Below are the code and all the weights of a small trained network. Each question names an input and a target symbol and asks about switching units off, where a switched-off unit gives its printed mean instead of its output.

import numpy as np


def w(rows, s, z=0):
    codes = np.array(rows[::2]) - 128.0
    scale = np.full(codes.shape[1], s)
    scale[-1] = z or s
    return codes * scale


def norm(h):
    return h / np.sqrt((h * h).mean(-1, keepdims=True) + 1e-5)


def f(y):
    return np.maximum(y, 0)


def softmax(a):
    e = np.exp(a - a.max(-1, keepdims=True))
    return e / e.sum(-1, keepdims=True)


def log_softmax(a):
    a = a - a.max(-1, keepdims=True)
    return a - np.log(np.exp(a).sum(-1, keepdims=True))


def net(x, mask):
    ids = ['βγεηθλξπστφω'.index(c) for c in x.split()]
    T = len(ids)
    res = E[ids] + P[:T]
    q, k, v = (norm(res) @ M[0].T for M in (Q, K, V))
    z = softmax(np.where(np.tri(T) > 0, q @ k.T / 2**0.5, -1e9)) @ v
    res = res + np.where(mask[0], z, O[0][:, -1]) @ O[0][:, :-1]
    y = f(norm(res) @ A[0][:, :-1].T + A[0][:, -1])
    res = res + np.where(mask[1:13], y, B[0][:, -1]) @ B[0][:, :-1]
    return log_softmax(norm(res)[-1] @ U[:, :-1].T + U[:, -1])


Q, K, V, O, A, B = {}, {}, {}, {}, {}, {}
E = w([
[153,96,15,209,128,107,136,167,144],'β',
[90,21,3,185,222,94,178,104,55],'γ',
[245,95,36,181,86,109,132,190,134],'ε',
[146,153,146,183,118,151,47,46,99],'η',
[139,162,102,115,162,143,96,64,98],'θ',
[75,112,145,49,95,41,119,131,156],'λ',
[183,145,126,120,121,169,59,85,111],'ξ',
[169,118,127,121,139,172,32,102,77],'π',
[203,81,189,107,121,90,154,57,86],'σ',
[183,19,30,254,58,144,173,118,48],'τ',
[128,139,162,106,174,222,104,100,193],'φ',
[170,122,106,56,150,183,74,125,96],'ω',
],0.0056)
P = w([
[107,98,126,146,121,200,87,70,147],'0',
[163,169,120,147,254,110,75,115,81],'1',
[109,71,111,113,84,120,133,59,177],'2',
[188,155,113,137,195,83,133,151,97],'3',
[101,68,90,112,74,70,163,75,180],'4',
[185,195,114,91,100,123,163,131,31],'5',
],0.0051)
Q[0] = w([
[194,57,1,157,104,156,193,67,148],'h0',
[87,159,183,206,144,187,150,229,70],'h0',
],0.0075)
K[0] = w([
[175,94,77,184,138,117,191,116,124],'h0',
[139,154,103,134,151,254,79,92,142],'h0',
],0.0089)
V[0] = w([
[169,147,149,100,61,120,157,104,3],'h0',
[159,132,214,95,169,171,110,58,179],'h0',
],0.0052)
O[0] = w([
[196,82,184,141,255,67,138,47,178,165],'h0',
[134,92,198,118,123,10,250,197,132,255],'h0',
],0.0046,0.0009)
A[0] = w([
[149,161,135,136,164,151,135,152,154,141],'n0',
[122,115,105,164,105,162,107,103,136,86],'n1',
[183,123,178,133,100,137,123,124,144,90],'n2',
[211,170,120,146,213,117,101,138,52,88],'n3',
[153,135,111,137,64,88,168,162,80,68],'n4',
[80,120,117,135,126,113,178,96,108,50],'n5',
[80,103,120,91,74,117,101,99,157,3],'n6',
[102,153,99,110,91,89,126,150,120,103],'n7',
[95,186,71,136,85,168,85,145,140,47],'n8',
[192,118,103,166,157,162,118,111,156,95],'n9',
[156,175,147,143,254,146,76,112,140,55],'n10',
[73,106,142,120,75,113,64,108,146,62],'n11',
],0.009,0.0057)
B[0] = w([
[126,139,121,116,144,92,126,78,112,151],'n0',
[108,179,155,92,128,144,145,126,103,166],'n1',
[92,137,82,137,108,102,109,152,136,153],'n2',
[119,126,144,199,194,126,131,255,150,254],'n3',
[144,118,124,140,92,161,47,94,127,145],'n4',
[119,173,155,125,164,115,141,187,119,139],'n5',
[192,155,51,135,165,150,134,153,155,181],'n6',
[135,129,136,135,97,187,153,80,122,180],'n7',
[94,98,216,116,174,83,64,117,175,144],'n8',
[154,153,169,101,113,97,154,162,89,181],'n9',
[186,52,105,212,58,190,71,108,74,192],'n10',
[152,141,79,146,156,118,158,139,161,184],'n11',
],0.0087,0.0062)
U = w([
[165,52,111,227,130,128,50,199,103,162],'β',
[107,216,177,119,244,72,211,190,89,91],'γ',
[233,204,217,58,63,109,80,145,130,95],'ε',
[161,118,125,133,21,192,110,38,31,208],'η',
[55,92,195,120,45,199,202,158,180,151],'θ',
[125,15,115,2,124,155,113,177,90,3],'λ',
[144,10,193,137,141,52,173,39,176,119],'ξ',
[188,195,23,105,140,160,177,110,191,118],'π',
[34,132,154,122,142,132,32,88,202,185],'σ',
[61,208,138,213,74,81,142,70,136,91],'τ',
[75,124,91,134,34,58,99,152,126,73],'φ',
[41,97,93,94,235,175,121,62,74,153],'ω',
],0.0068,0.003)

Each question gives the input, a string of symbols that net reads in full, and the target symbol t.
The units are the heads (2 rows each of Q, K, V and O) and the neurons (one row each of A and B). Each row of codes is followed by its name. A weight is (code - 128) times the scale printed after its matrix; where a second scale follows, it is the last column's (O, A, B and U).
mask holds one flag per unit, heads first, then neurons. A switched-off unit (its flag False) gives its mean, the last column of its rows in O or B, instead of its output. The means were averaged over made-up inputs and are rounded, as every weight is.
A unit's drop is (log p(t) with every unit on - log p(t) with that unit switched off) / (log p(t) with every unit on - log p(t) with every unit switched off).
The circuit of an input: a set's keep is (log p(t) with only the set's units on - log p(t) with every unit switched off) / (log p(t) with every unit on - log p(t) with every unit switched off). Starting from the 12 units with the biggest drops (on a tie, the unit counted first), units are removed one at a time, each time the one whose removal leaves the highest keep (on an exact tie, the one counted first), for as long as the keep stays at least 0.8.
units of the circuit, in order: the units of the circuit, biggest drop first
most important unit: the unit with the biggest drop
top k neurons: the k neurons with the biggest drops, biggest first
drop of u: that unit's drop, to one decimal
input λ θ τ, target η: units of the circuit, in order : (n3, n1)
input β ω ξ, target σ: units of the circuit, in order : (h0, n8)
input λ τ τ β σ φ, target β: units of the circuit, in order : (n10, n3)
input τ β φ, target σ: most important unit : h0
input π λ σ β β, target σ: units of the circuit, in order : (h0, n8, n3)
input λ σ ξ, target ξ: units of the circuit, in order : (h0, n3)
input τ λ ξ, target π: top 2 neurons : (n11, n3)
input σ λ λ φ λ λ, target η: units of the circuit, in order : (n3, n7)
input η φ ω, target λ: top 4 neurons : (n3, n10, n11, n7)
input τ λ π, target π: units of the circuit, in order : (n11, n3, n10)
input σ λ φ, target π: top 3 neurons : (n3, n6, n10)
input φ φ λ ω σ φ, target ε: top 2 neurons : (n4, n3)
input θ ξ φ φ, target γ: units of the circuit, in order : (h0, n10)
input φ β η, target σ: most important unit : h0
input λ φ λ φ, target γ: units of the circuit, in order : (h0, n10, n0)
input λ ω ω λ η, target π: top 4 neurons : (n11, n3, n10, n6)
input φ σ φ τ β, target σ: top 3 neurons : (n8, n3, n10)
input σ β φ, target σ: top 3 neurons : (n8, n3, n7)
input η λ φ λ π λ, target ε: top 2 neurons : (n10, n4)
input λ φ φ φ, target ε: top 3 neurons : (n3, n4, n10)
input η φ φ, target θ: most important unit : h0
input β φ ω, target σ: drop of n8 : 0.7
